Below are the code and all the weights of a small trained network. Each question names an input and a class and asks about switching units off, where a switched-off unit gives its printed mean instead of its output.

import numpy as np


def w(rows, s, z=0):
    codes = np.array(rows[::2]) - 128.0
    scale = np.full(codes.shape[1], s)
    scale[-1] = z or s
    return codes * scale


def f(y):
    return y / 2 * (1 + np.tanh(0.7978845608 * (y + 0.044715 * y**3)))


def log_softmax(a):
    a = a - a.max(-1, keepdims=True)
    return a - np.log(np.exp(a).sum(-1, keepdims=True))


def net(x, mask):
    res = np.array(x, float).reshape(1, 6) / 4 @ E
    y = f(res @ A[0][:, :-1].T + A[0][:, -1])
    res = res + np.where(mask, y, B[0][:, -1]) @ B[0][:, :-1]
    return log_softmax(res[-1] @ U[:, :-1].T + U[:, -1])


A, B = {}, {}
E = w([
[126,129,129,127],'x0',
[242,174,41,26],'x1',
[127,129,128,128],'x2',
[126,130,129,128],'x3',
[236,220,209,179],'x4',
[133,79,227,1],'x5',
],0.0076)
A[0] = w([
[108,137,117,111,125],'N1',
[193,112,129,8,1],'N2',
[164,122,32,151,206],'N3',
[144,184,108,178,79],'N4',
[80,71,156,115,185],'N5',
[152,153,61,152,103],'N6',
[172,208,200,152,192],'N7',
[161,107,134,110,176],'N8',
[66,139,111,254,209],'N9',
[174,162,57,134,110],'N10',
[91,116,124,235,191],'N11',
[145,92,125,132,174],'N12',
[180,183,145,178,61],'N13',
[106,124,132,106,204],'N14',
[168,175,187,150,160],'N15',
[128,143,186,136,129],'N16',
[87,148,26,109,198],'N17',
[152,138,240,133,96],'N18',
[135,148,127,126,118],'N19',
[103,90,202,135,131],'N20',
[74,94,193,117,151],'N21',
[118,124,188,145,106],'N22',
[147,144,109,142,67],'N23',
[116,133,118,120,114],'N24',
[96,98,145,109,130],'N25',
[166,191,109,115,157],'N26',
[101,104,114,107,234],'N27',
[169,161,143,146,116],'N28',
[136,137,130,71,122],'N29',
],0.016,0.004)
B[0] = w([
[123,143,132,123,136],'N1',
[242,233,108,230,237],'N2',
[78,163,84,26,233],'N3',
[101,97,76,177,186],'N4',
[54,112,211,190,200],'N5',
[91,106,73,84,196],'N6',
[211,61,78,128,241],'N7',
[148,138,134,150,158],'N8',
[248,220,127,199,251],'N9',
[54,104,61,133,214],'N10',
[237,189,135,178,224],'N11',
[110,138,140,139,140],'N12',
[92,67,99,174,201],'N13',
[102,132,159,155,157],'N14',
[187,76,98,102,209],'N15',
[177,92,148,87,165],'N16',
[133,207,122,4,233],'N17',
[231,66,168,41,207],'N18',
[131,122,110,136,135],'N19',
[90,53,196,109,191],'N20',
[60,70,217,150,201],'N21',
[163,77,168,95,166],'N22',
[109,112,103,127,143],'N23',
[120,136,128,123,130],'N24',
[91,118,170,158,164],'N25',
[92,112,55,182,201],'N26',
[65,155,170,126,181],'N27',
[116,90,105,154,176],'N28',
[153,153,134,170,172],'N29',
],0.029,0.012)
U = w([
[127,245,193,148,200],'0',
[197,98,109,180,215],'1',
[86,111,206,144,182],'2',
[165,53,168,85,4],'3',
[83,174,111,55,92],'4',
[115,70,54,128,10],'5',
],0.011,0.003)

Each question gives the input, the list of numbers given to net, and the class t.
The units are the neurons (one row each of A and B). Each row of codes is followed by its name. A weight is (code - 128) times the scale printed after its matrix; where a second scale follows, it is the last column's (A, B and U).
mask holds one flag per neuron, in row order. A switched-off neuron (its flag False) gives its mean, the last column of its row in B, instead of its output. The means were averaged over made-up inputs and are rounded, as every weight is.
A unit's drop is (log p(t) with every unit on - log p(t) with that unit switched off) / (log p(t) with every unit on - log p(t) with every unit switched off).
The circuit of an input: a set's keep is (log p(t) with only the set's units on - log p(t) with every unit switched off) / (log p(t) with every unit on - log p(t) with every unit switched off). Starting from the 12 units with the biggest drops (on a tie, the unit counted first), units are removed one at a time, each time the one whose removal leaves the highest keep (on an exact tie, the one counted first), for as long as the keep stays at least 0.8.
units of the circuit, in order: the units of the circuit, biggest drop first
most important unit: the unit with the biggest drop
k most important neurons: the k neurons with the biggest drops, biggest first
drop when u is switched off: that unit's drop, to one decimal
input [-7,4,3,8,3,0], class 5: most important unit	N9
input [4,-6,7,-8,0,8], class 2: 2 most important neurons	[N5; N21]
input [-1,1,7,7,-3,-6], class 4: 2 most important neurons	[N2; N3]
input [4,7,7,3,7,0], class 5: 2 most important neurons	[N9; N10]
input [-4,0,8,-7,6,5], class 3: 3 most important neurons	[N18; N9; N11]
input [7,7,-8,5,-7,0], class 4: 4 most important neurons	[N9; N3; N17; N11]
input [-3,1,4,7,-4,-7], class 4: 2 most important neurons	[N3; N2]
input [-8,0,-5,-6,-1,1], class 2: 3 most important neurons	[N9; N2; N11]
input [-7,-6,2,6,6,1], class 3: 2 most important neurons	[N18; N2]
input [6,1,4,0,4,-1], class 5: 3 most important neurons	[N2; N9; N11]
input [3,0,6,4,-6,-8], class 0: 2 most important neurons	[N9; N11]
input [2,-5,-8,-3,1,4], class 3: drop when N18 is switched off	0.5
input [-3,-1,7,6,-8,-6], class 0: drop when N9 is switched off	0.1
input [-5,1,7,6,-8,5], class 0: drop when N2 is switched off	0.3
input [2,-7,5,-3,-7,1], class 2: units of the circuit, in order	[N5]
